Below is a small trained network, with its code and all its weights. Each question gives an input and a class and asks what happens when units are switched off, that is, made to give their printed mean instead of their output.

import numpy as np


def w(rows, s, z=0):
    codes = np.array(rows[::2]) - 128.0
    scale = np.full(codes.shape[1], s)
    scale[-1] = z or s
    return codes * scale


def f(y):
    return y / 2 * (1 + np.tanh(0.7978845608 * (y + 0.044715 * y**3)))


def log_softmax(a):
    a = a - a.max(-1, keepdims=True)
    return a - np.log(np.exp(a).sum(-1, keepdims=True))


def net(x, mask):
    res = np.array(x, float).reshape(1, 4) / 4 @ E
    y = f(res @ A[0][:, :-1].T + A[0][:, -1])
    res = res + np.where(mask, y, B[0][:, -1]) @ B[0][:, :-1]
    return log_softmax(res[-1] @ U[:, :-1].T + U[:, -1])


A, B = {}, {}
E = w([
[106,24,122,123,166,88,64,77,23,181,249,51],'x0',
[168,196,35,107,169,162,137,243,66,123,150,145],'x1',
[110,88,93,176,230,101,199,181,46,125,131,182],'x2',
[36,176,137,162,217,2,170,200,179,145,243,137],'x3',
],0.0077)
A[0] = w([
[169,120,19,96,126,132,84,151,59,167,170,73,226],'n1',
[149,44,171,127,92,131,64,2,122,145,113,95,251],'n2',
[148,175,156,120,92,107,140,90,183,108,75,171,169],'n3',
[165,171,52,124,135,175,198,190,113,78,51,239,180],'n4',
[100,100,128,96,104,155,123,71,132,132,125,121,118],'n5',
[152,158,130,104,52,187,105,95,183,106,92,109,123],'n6',
[100,200,156,103,132,109,113,168,185,141,173,99,106],'n7',
],0.008,0.0026)
B[0] = w([
[132,132,125,182,147,139,171,165,171,96,163,192,193],'n1',
[173,111,145,161,105,84,39,70,88,103,58,12,223],'n2',
[118,116,79,129,159,93,139,187,159,155,158,152,191],'n3',
[198,184,163,182,129,178,186,121,165,66,156,139,246],'n4',
[144,113,103,149,127,126,70,89,109,90,96,108,153],'n5',
[68,54,62,141,137,73,119,135,132,170,180,110,206],'n6',
[206,132,140,201,109,150,106,121,141,76,132,112,167],'n7',
],0.011,0.014)
U = w([
[209,138,169,143,84,166,92,45,111,65,75,79,75],'0',
[108,185,133,59,108,159,121,110,94,225,89,161,6],'1',
[69,31,75,135,150,51,108,122,118,177,162,109,249],'2',
[123,181,146,148,164,161,217,180,176,105,194,254,248],'3',
[72,146,145,19,104,185,129,141,99,181,110,131,3],'4',
],0.008,0.0038)

Each question gives the input, the list of numbers given to net, and the class t.
The units are the neurons (one row each of A and B). Each row of codes is followed by its name. A weight is (code - 128) times the scale printed after its matrix; where a second scale follows, it is the last column's (A, B and U).
mask holds one flag per neuron, in row order. A switched-off neuron (its flag False) gives its mean, the last column of its row in B, instead of its output. The means were averaged over made-up inputs and are rounded, as every weight is.
A unit's drop is (log p(t) with every unit on - log p(t) with that unit switched off) / (log p(t) with every unit on - log p(t) with every unit switched off).
unit that matters most: the unit with the biggest drop
k most important neurons: the k neurons with the biggest drops, biggest first
drop when u is switched off: that unit's drop, to one decimal
input [3,-7,-4,8], class 0: unit that matters most	n6
input [-1,-8,-7,-8], class 2: 2 most important neurons	n6, n3
input [4,0,-7,8], class 0: 2 most important neurons	n7, n6
input [-1,5,-5,-4], class 3: 2 most important neurons	n2, n1
input [6,-6,-2,5], class 0: 3 most important neurons	n6, n2, n3
input [1,-1,-7,-3], class 2: 2 most important neurons	n6, n4
input [-2,-8,-3,-3], class 2: 3 most important neurons	n6, n4, n3
input [-4,6,-6,-5], class 3: 2 most important neurons	n4, n2
input [8,5,-6,7], class 3: 2 most important neurons	n1, n2
input [-8,-8,0,-7], class 2: 2 most important neurons	n6, n3
input [-4,-3,-3,3], class 2: 2 most important neurons	n4, n1
input [-8,-3,-4,0], class 3: 2 most important neurons	n2, n4
input [-4,3,-8,-6], class 2: drop when n6 is switched off	0.8
input [-2,-3,-5,-5], class 2: drop when n4 is switched off	0.1
input [8,8,-6,5], class 3: unit that matters most	n1
input [7,0,-8,5], class 0: drop when n1 is switched off	0.0
